Here is a tiny trained network, its code and every weight. The questions are about switching its units off for an input and a target symbol, where a switched-off unit gives its printed mean instead of its output.

import numpy as np


def w(rows, s, z=0):
    codes = np.array(rows[::2]) - 128.0
    scale = np.full(codes.shape[1], s)
    scale[-1] = z or s
    return codes * scale


def f(y):
    return np.maximum(y, 0)


def softmax(a):
    e = np.exp(a - a.max(-1, keepdims=True))
    return e / e.sum(-1, keepdims=True)


def log_softmax(a):
    a = a - a.max(-1, keepdims=True)
    return a - np.log(np.exp(a).sum(-1, keepdims=True))


def net(x, mask):
    ids = ['ΘΞΠΣαβγεζηλμτψ'.index(c) for c in x.split()]
    T = len(ids)
    res = E[ids] + P[:T]
    r = res
    for j in range(2):
        rows = slice(2 * j, 2 * j + 2)
        q, k, v = (r @ M[0][rows].T for M in (Q, K, V))
        z = softmax(np.where(np.tri(T) > 0, q @ k.T / 2**0.5, -1e9)) @ v
        o = O[0][rows]
        res = res + np.where(mask[j], z, o[:, -1]) @ o[:, :-1]
    y = f(res @ A[0][:, :-1].T + A[0][:, -1])
    res = res + np.where(mask[2:6], y, B[0][:, -1]) @ B[0][:, :-1]
    return log_softmax(res[-1] @ U[:, :-1].T + U[:, -1])


Q, K, V, O, A, B = {}, {}, {}, {}, {}, {}
E = w([
[140,5,167],'Θ',
[184,77,167],'Ξ',
[139,136,134],'Π',
[35,228,134],'Σ',
[86,119,188],'α',
[146,166,97],'β',
[158,144,141],'γ',
[109,142,151],'ε',
[107,149,145],'ζ',
[104,145,154],'η',
[129,122,43],'λ',
[215,164,133],'μ',
[164,105,186],'τ',
[76,56,90],'ψ',
],0.028)
P = w([
[254,38,44],'0',
[201,62,120],'1',
[155,82,113],'2',
[145,88,117],'3',
[133,107,116],'4',
[117,99,119],'5',
[105,113,113],'6',
[95,89,120],'7',
[86,86,107],'8',
],0.0052)
Q[0] = w([
[6,222,176],'H0',
[173,107,211],'H0',
[218,170,161],'H1',
[158,103,109],'H1',
],0.011)
K[0] = w([
[152,192,145],'H0',
[190,152,228],'H0',
[255,228,195],'H1',
[219,20,34],'H1',
],0.0082)
V[0] = w([
[75,101,2],'H0',
[207,146,38],'H0',
[254,202,192],'H1',
[126,177,182],'H1',
],0.0073)
O[0] = w([
[192,220,218,83],'H0',
[99,156,18,174],'H0',
[56,82,109,254],'H1',
[108,28,2,130],'H1',
],0.0079,0.0058)
A[0] = w([
[49,110,156,2],'N0',
[51,164,254,57],'N1',
[208,100,70,75],'N2',
[147,133,145,193],'N3',
],0.0097,0.0033)
B[0] = w([
[215,254,27,192],'N0',
[174,168,110,239],'N1',
[211,140,185,254],'N2',
[60,68,88,185],'N3',
],0.0065,0.0032)
U = w([
[173,53,101,30],'Θ',
[12,151,21,153],'Ξ',
[112,147,140,244],'Π',
[82,74,117,113],'Σ',
[172,138,142,21],'α',
[254,106,45,184],'β',
[69,155,154,253],'γ',
[113,162,127,127],'ε',
[79,144,215,39],'ζ',
[110,125,244,238],'η',
[86,252,135,140],'λ',
[187,202,239,156],'μ',
[197,134,121,39],'τ',
[245,241,62,15],'ψ',
],0.0097,0.0069)

Each question gives the input, a string of symbols that net reads in full, and the target symbol t.
The units are the heads (2 rows each of Q, K, V and O) and the neurons (one row each of A and B). Each row of codes is followed by its name. A weight is (code - 128) times the scale printed after its matrix; where a second scale follows, it is the last column's (O, A, B and U).
mask holds one flag per unit, heads first, then neurons. A switched-off unit (its flag False) gives its mean, the last column of its rows in O or B, instead of its output. The means were averaged over made-up inputs and are rounded, as every weight is.
A unit's drop is (log p(t) with every unit on - log p(t) with that unit switched off) / (log p(t) with every unit on - log p(t) with every unit switched off).
The circuit of an input: a set's keep is (log p(t) with only the set's units on - log p(t) with every unit switched off) / (log p(t) with every unit on - log p(t) with every unit switched off). Starting from all 6 units, units are removed one at a time, each time the one whose removal leaves the highest keep (on an exact tie, the one counted first), for as long as the keep stays at least 0.8.
circuit, biggest first: the units of the circuit, biggest drop first
k most important neurons: the k neurons with the biggest drops, biggest first
which heads matter: for each layer, one digit per head in row order, 1 if its drop is at least 0.15 and else 0, layers parted by /
drop when u is switched off: that unit's drop, to one decimal
input γ γ μ Π η, target Ξ: circuit, biggest first -> H0, N2
input μ Ξ ε, target Ξ: which heads matter -> 10
input μ γ γ Π Ξ μ β, target Ξ: circuit, biggest first -> H1, H0
input γ ψ ψ β ε Ξ μ ε λ, target ψ: which heads matter -> 01
input Θ μ β, target Ξ: circuit, biggest first -> H1
input μ μ Π, target Ξ: circuit, biggest first -> H1, H0
input ψ ψ Θ, target η: 2 most important neurons -> N3, N0
input μ μ Ξ γ, target Ξ: drop when H1 is switched off -> 0.5
input μ λ η μ β α, target Ξ: which heads matter -> 10
input μ ζ μ Θ α ψ, target μ: drop when H1 is switched off -> 0.4
input ε μ Ξ ζ, target Ξ: drop when H0 is switched off -> 0.7
input η μ μ μ Θ, target η: which heads matter -> 11
input μ ζ Θ ε μ Π, target Ξ: drop when N2 is switched off -> 0.2
